Below are the code and all the weights of a small trained network. Each question names an input and a class and asks about switching units off, where a switched-off unit gives its printed mean instead of its output.

import numpy as np


def w(rows, s, z=0):
    codes = np.array(rows[::2]) - 128.0
    scale = np.full(codes.shape[1], s)
    scale[-1] = z or s
    return codes * scale


def norm(h):
    return h / np.sqrt((h * h).mean(-1, keepdims=True) + 1e-5)


def f(y):
    return np.maximum(y, 0)


def log_softmax(a):
    a = a - a.max(-1, keepdims=True)
    return a - np.log(np.exp(a).sum(-1, keepdims=True))


def net(x, mask):
    res = np.array(x, float).reshape(1, 4) / 4 @ E
    u = 0
    for l in range(2):
        y = f(norm(res) @ A[l][:, :-1].T + A[l][:, -1])
        res = res + np.where(mask[u : u + 11], y, B[l][:, -1]) @ B[l][:, :-1]
        u += 11
    return log_softmax(norm(res)[-1] @ U[:, :-1].T + U[:, -1])


A, B = {}, {}
E = w([
[128,60,175,162,33,144,139,141,69,70],'x0',
[255,164,162,212,109,98,79,96,111,231],'x1',
[161,180,239,88,179,154,114,96,128,44],'x2',
[188,26,148,113,141,85,183,169,179,121],'x3',
],0.0066)
A[0] = w([
[20,98,86,62,146,194,127,138,125,83,127],'L0N1',
[100,151,159,98,100,92,90,141,156,89,48],'L0N2',
[180,134,184,7,159,201,100,1,104,93,108],'L0N3',
[137,134,113,105,19,176,146,138,79,83,1],'L0N4',
[88,175,107,144,86,97,81,126,39,75,61],'L0N5',
[22,89,64,162,132,62,94,95,148,175,133],'L0N6',
[145,228,95,152,115,59,3,127,39,81,100],'L0N7',
[33,155,100,104,113,179,100,9,156,156,67],'L0N8',
[95,101,119,171,74,104,177,204,124,191,153],'L0N9',
[72,214,141,103,74,141,137,126,126,159,22],'L0N10',
[147,47,182,86,134,119,168,129,51,138,54],'L0N11',
],0.006,0.0031)
B[0] = w([
[134,230,151,254,35,105,118,170,209,106,253],'L0N1',
[157,171,151,183,154,40,52,124,103,132,144],'L0N2',
[100,132,135,70,103,13,79,89,55,168,226],'L0N3',
[167,144,121,102,129,173,219,51,54,184,169],'L0N4',
[152,60,107,89,190,233,103,154,166,108,182],'L0N5',
[85,171,176,78,80,61,164,30,90,194,219],'L0N6',
[140,47,183,115,163,208,106,162,196,152,228],'L0N7',
[97,81,142,99,197,241,128,176,120,134,195],'L0N8',
[100,117,204,70,207,122,72,52,88,105,225],'L0N9',
[138,97,158,175,230,163,42,154,170,210,160],'L0N10',
[135,203,118,63,151,202,152,91,172,200,175],'L0N11',
],0.0059,0.0053)
A[1] = w([
[106,181,191,113,135,110,84,118,103,115,205],'L1N1',
[162,160,125,253,72,125,78,91,189,125,21],'L1N2',
[66,102,4,185,101,135,82,109,94,181,204],'L1N3',
[162,82,192,137,133,142,73,59,139,202,184],'L1N4',
[178,50,115,121,146,63,182,161,141,138,128],'L1N5',
[173,153,51,104,181,93,83,65,171,163,107],'L1N6',
[98,227,94,100,192,132,169,190,197,156,41],'L1N7',
[120,180,156,85,175,104,115,167,136,134,253],'L1N8',
[160,85,179,60,136,60,167,142,243,119,195],'L1N9',
[26,123,90,55,132,132,148,160,129,67,127],'L1N10',
[170,56,127,162,18,191,134,127,25,52,150],'L1N11',
],0.0073,0.0017)
B[1] = w([
[98,52,86,112,148,110,130,121,155,200,194],'L1N1',
[70,143,95,149,104,106,141,160,180,60,156],'L1N2',
[186,80,217,83,164,109,67,114,145,113,171],'L1N3',
[89,175,105,147,104,101,156,166,172,57,254],'L1N4',
[124,132,158,79,142,195,43,132,135,118,163],'L1N5',
[136,113,124,127,107,153,188,158,56,43,180],'L1N6',
[165,103,111,121,125,156,217,125,58,124,176],'L1N7',
[161,74,104,150,37,118,152,111,115,131,184],'L1N8',
[71,152,120,162,166,199,85,109,116,188,200],'L1N9',
[254,173,162,183,130,53,60,164,151,83,178],'L1N10',
[165,140,54,110,184,123,191,133,88,168,183],'L1N11',
],0.0088,0.0098)
U = w([
[166,185,117,220,116,66,109,198,178,85,201],'0',
[126,109,131,133,211,240,46,138,154,168,166],'1',
[176,125,69,111,156,132,245,112,51,138,207],'2',
[128,92,176,66,159,9,60,49,113,154,23],'3',
[42,129,70,134,85,145,178,108,167,138,2],'4',
],0.013,0.00097)

Each question gives the input, the list of numbers given to net, and the class t.
The units are the neurons (one row each of A and B). Each row of codes is followed by its name. A weight is (code - 128) times the scale printed after its matrix; where a second scale follows, it is the last column's (A, B and U).
mask holds one flag per neuron, layer by layer. A switched-off neuron (its flag False) gives its mean, the last column of its row in B, instead of its output. The means were averaged over made-up inputs and are rounded, as every weight is.
A unit's drop is (log p(t) with every unit on - log p(t) with that unit switched off) / (log p(t) with every unit on - log p(t) with every unit switched off).
The circuit of an input: a set's keep is (log p(t) with only the set's units on - log p(t) with every unit switched off) / (log p(t) with every unit on - log p(t) with every unit switched off). Starting from the 12 units with the biggest drops (on a tie, the unit counted first), units are removed one at a time, each time the one whose removal leaves the highest keep (on an exact tie, the one counted first), for as long as the keep stays at least 0.8.
circuit, biggest first: the units of the circuit, biggest drop first
most important unit: the unit with the biggest drop
top k neurons: the k neurons with the biggest drops, biggest first
top k neurons in layer l: the k neurons of layer l with the biggest drops, biggest first
input [-6,-2,6,-2], class 2: top 2 neurons in layer 0 => L0N9; L0N6
input [7,-4,-7,3], class 2: most important unit => L1N11
input [4,1,3,4], class 1: top 2 neurons => L1N9; L0N1
input [-7,-5,1,6], class 2: top 4 neurons => L1N7; L0N7; L1N4; L1N8
input [-1,3,0,0], class 4: top 3 neurons in layer 1 => L1N10; L1N3; L1N2
input [-8,3,2,-7], class 2: circuit, biggest first => L1N7; L1N6
input [1,-4,2,3], class 0: top 2 neurons => L1N10; L0N6
input [-1,-4,-6,-5], class 3: top 3 neurons => L0N6; L1N3; L1N9
input [-5,-8,7,3], class 0: top 2 neurons => L1N10; L0N1
input [3,-4,4,-3], class 0: top 3 neurons in layer 1 => L1N10; L1N3; L1N9
input [7,-7,2,4], class 0: top 4 neurons => L1N10; L0N1; L1N7; L1N6
input [-7,4,7,-1], class 2: top 4 neurons => L1N6; L0N9; L1N3; L0N6
input [8,-4,-8,-2], class 2: top 3 neurons => L1N11; L0N4; L0N3
input [-6,-1,-6,6], class 1: top 3 neurons in layer 1 => L1N5; L1N9; L1N11
input [-3,-6,-5,6], class 0: circuit, biggest first => L1N10
input [0,-2,3,1], class 4: top 2 neurons in layer 1 => L1N3; L1N10
input [-6,-1,5,0], class 2: top 3 neurons => L1N6; L0N9; L1N7
input [-8,6,-6,-7], class 2: top 2 neurons => L1N6; L1N7
input [-3,-3,-5,-5], class 1: top 3 neurons in layer 0 => L0N8; L0N3; L0N10
input [8,2,3,-6], class 2: circuit, biggest first => L1N11
input [7,5,4,-4], class 2: top 2 neurons => L1N11; L0N1
input [-5,-1,-5,6], class 1: top 2 neurons => L1N9; L1N5
input [8,-7,5,8], class 1: top 2 neurons => L1N9; L1N4
input [-6,-5,2,7], class 1: top 4 neurons in layer 1 => L1N9; L1N4; L1N5; L1N11
input [-5,-5,-6,0], class 3: top 3 neurons in layer 1 => L1N3; L1N4; L1N10
